Here is a tiny trained network, its code and every weight. The questions are about switching its units off for an input and a class, where a switched-off unit gives its printed mean instead of its output.

import numpy as np


def w(rows, s, z=0):
    codes = np.array(rows[::2]) - 128.0
    scale = np.full(codes.shape[1], s)
    scale[-1] = z or s
    return codes * scale


def norm(h):
    return h / np.sqrt((h * h).mean(-1, keepdims=True) + 1e-5)


def f(y):
    return np.maximum(y, 0)


def log_softmax(a):
    a = a - a.max(-1, keepdims=True)
    return a - np.log(np.exp(a).sum(-1, keepdims=True))


def net(x, mask):
    res = np.array(x, float).reshape(1, 8) / 4 @ E
    u = 0
    for l in range(2):
        y = f(norm(res) @ A[l][:, :-1].T + A[l][:, -1])
        res = res + np.where(mask[u : u + 7], y, B[l][:, -1]) @ B[l][:, :-1]
        u += 7
    return log_softmax(norm(res)[-1] @ U[:, :-1].T + U[:, -1])


A, B = {}, {}
E = w([
[125,126,115,125,120,127,135,129,140],'x0',
[11,29,202,157,149,254,129,93,199],'x1',
[159,71,116,20,89,128,123,66,115],'x2',
[115,151,170,147,62,159,219,106,62],'x3',
[88,167,158,119,53,120,64,115,152],'x4',
[161,98,205,136,91,23,203,134,243],'x5',
[124,136,123,125,130,129,133,128,133],'x6',
[177,140,118,201,132,133,114,33,143],'x7',
],0.003)
A[0] = w([
[107,153,155,169,64,119,71,66,162,91],'L0N0',
[92,171,165,87,33,112,51,122,141,18],'L0N1',
[77,174,185,133,90,115,54,140,117,67],'L0N2',
[166,44,97,143,206,131,196,136,94,2],'L0N3',
[143,104,90,84,193,98,15,153,221,14],'L0N4',
[42,148,162,5,139,107,145,253,111,80],'L0N5',
[130,189,212,126,10,196,249,109,41,66],'L0N6',
],0.0053,0.004)
B[0] = w([
[125,161,94,96,193,131,202,131,133,185],'L0N0',
[161,132,66,57,201,165,245,167,152,159],'L0N1',
[117,153,65,78,170,140,201,163,150,163],'L0N2',
[126,190,59,40,205,153,239,198,215,158],'L0N3',
[2,62,64,141,141,46,181,113,78,195],'L0N4',
[194,173,124,207,152,128,112,13,155,225],'L0N5',
[58,74,42,113,200,35,60,138,169,254],'L0N6',
],0.0072,0.0036)
A[1] = w([
[134,128,134,113,108,48,171,171,154,134],'L1N0',
[79,187,150,234,133,128,114,254,144,89],'L1N1',
[152,120,76,91,162,121,95,182,101,168],'L1N2',
[131,83,228,120,125,57,159,143,225,101],'L1N3',
[100,174,84,80,143,122,130,19,185,141],'L1N4',
[32,49,182,134,144,203,136,118,226,106],'L1N5',
[155,76,248,38,119,185,14,235,137,8],'L1N6',
],0.006,0.011)
B[1] = w([
[100,150,116,100,84,197,92,97,108,193],'L1N0',
[169,1,113,192,35,149,183,130,170,148],'L1N1',
[85,134,210,102,68,143,124,128,174,234],'L1N2',
[77,126,109,148,184,230,77,167,18,176],'L1N3',
[183,72,205,192,169,159,162,158,110,254],'L1N4',
[207,220,101,66,43,31,105,120,109,213],'L1N5',
[164,184,69,114,129,124,99,89,148,128],'L1N6',
],0.0072,0.0069)
U = w([
[192,229,110,74,64,38,71,117,140,158],'0',
[26,55,31,136,199,24,120,103,119,66],'1',
[166,166,78,64,204,206,254,215,202,26],'2',
[126,109,189,148,132,134,115,145,133,254],'3',
[205,132,174,226,212,129,123,50,119,29],'4',
[153,75,157,152,97,154,138,159,144,213],'5',
[68,153,162,128,147,246,27,169,48,24],'6',
],0.0095,0.0063)

Each question gives the input, the list of numbers given to net, and the class t.
The units are the neurons (one row each of A and B). Each row of codes is followed by its name. A weight is (code - 128) times the scale printed after its matrix; where a second scale follows, it is the last column's (A, B and U).
mask holds one flag per neuron, layer by layer. A switched-off neuron (its flag False) gives its mean, the last column of its row in B, instead of its output. The means were averaged over made-up inputs and are rounded, as every weight is.
A unit's drop is (log p(t) with every unit on - log p(t) with that unit switched off) / (log p(t) with every unit on - log p(t) with every unit switched off).
The circuit of an input: a set's keep is (log p(t) with only the set's units on - log p(t) with every unit switched off) / (log p(t) with every unit on - log p(t) with every unit switched off). Starting from the 12 units with the biggest drops (on a tie, the unit counted first), units are removed one at a time, each time the one whose removal leaves the highest keep (on an exact tie, the one counted first), for as long as the keep stays at least 0.8.
units of the circuit, in order: the units of the circuit, biggest drop first
k most important neurons: the k neurons with the biggest drops, biggest first
k most important neurons of layer l: the k neurons of layer l with the biggest drops, biggest first
input [3,8,3,0,1,5,-7,0], class 0: units of the circuit, in order : (L1N5)
input [7,-1,-7,-2,-7,-4,6,6], class 2: 3 most important neurons of layer 0 : (L0N3, L0N5, L0N6)
input [2,-3,-3,7,-7,2,-6,-7], class 1: 2 most important neurons : (L0N6, L1N5)
input [1,4,2,-2,2,-4,-3,4], class 0: 3 most important neurons : (L1N5, L0N5, L1N3)
input [6,-4,-5,-5,2,-4,-3,-3], class 3: units of the circuit, in order : (L1N5, L1N2, L1N3)
input [7,4,-8,6,2,-6,8,7], class 5: 3 most important neurons : (L1N1, L0N5, L0N4)
input [-6,-1,-3,2,-7,-7,8,3], class 2: 2 most important neurons of layer 1 : (L1N3, L1N0)
input [6,-5,-5,-6,-1,4,-3,-4], class 1: 3 most important neurons : (L0N4, L1N5, L1N4)
input [-1,7,-6,-7,6,7,-5,-2], class 0: 2 most important neurons : (L1N5, L0N6)
input [-6,-4,4,-7,3,8,4,6], class 6: 2 most important neurons of layer 0 : (L0N6, L0N5)
input [7,4,-8,8,5,6,1,-1], class 1: 2 most important neurons : (L0N6, L1N2)
input [-4,0,4,-2,6,-1,4,-6], class 2: 2 most important neurons : (L0N1, L0N2)
input [8,8,-4,5,-6,-7,-1,2], class 0: 3 most important neurons : (L1N5, L1N4, L1N3)
input [6,4,5,-3,4,7,2,1], class 6: units of the circuit, in order : (L1N3)
input [3,1,-7,8,-3,7,3,-4], class 1: 2 most important neurons : (L0N6, L1N4)
input [0,6,-6,2,8,4,4,2], class 2: units of the circuit, in order : (L0N0, L0N2)
input [0,-5,3,-2,7,3,-6,-7], class 2: 2 most important neurons of layer 0 : (L0N1, L0N2)
input [-4,3,-6,7,-4,-6,-3,-8], class 4: 2 most important neurons of layer 1 : (L1N0, L1N3)
input [7,-6,1,5,0,-5,-1,3], class 3: 4 most important neurons : (L1N5, L1N2, L0N4, L1N3)
input [6,0,1,-2,-8,-4,4,4], class 2: units of the circuit, in order : (L0N3)
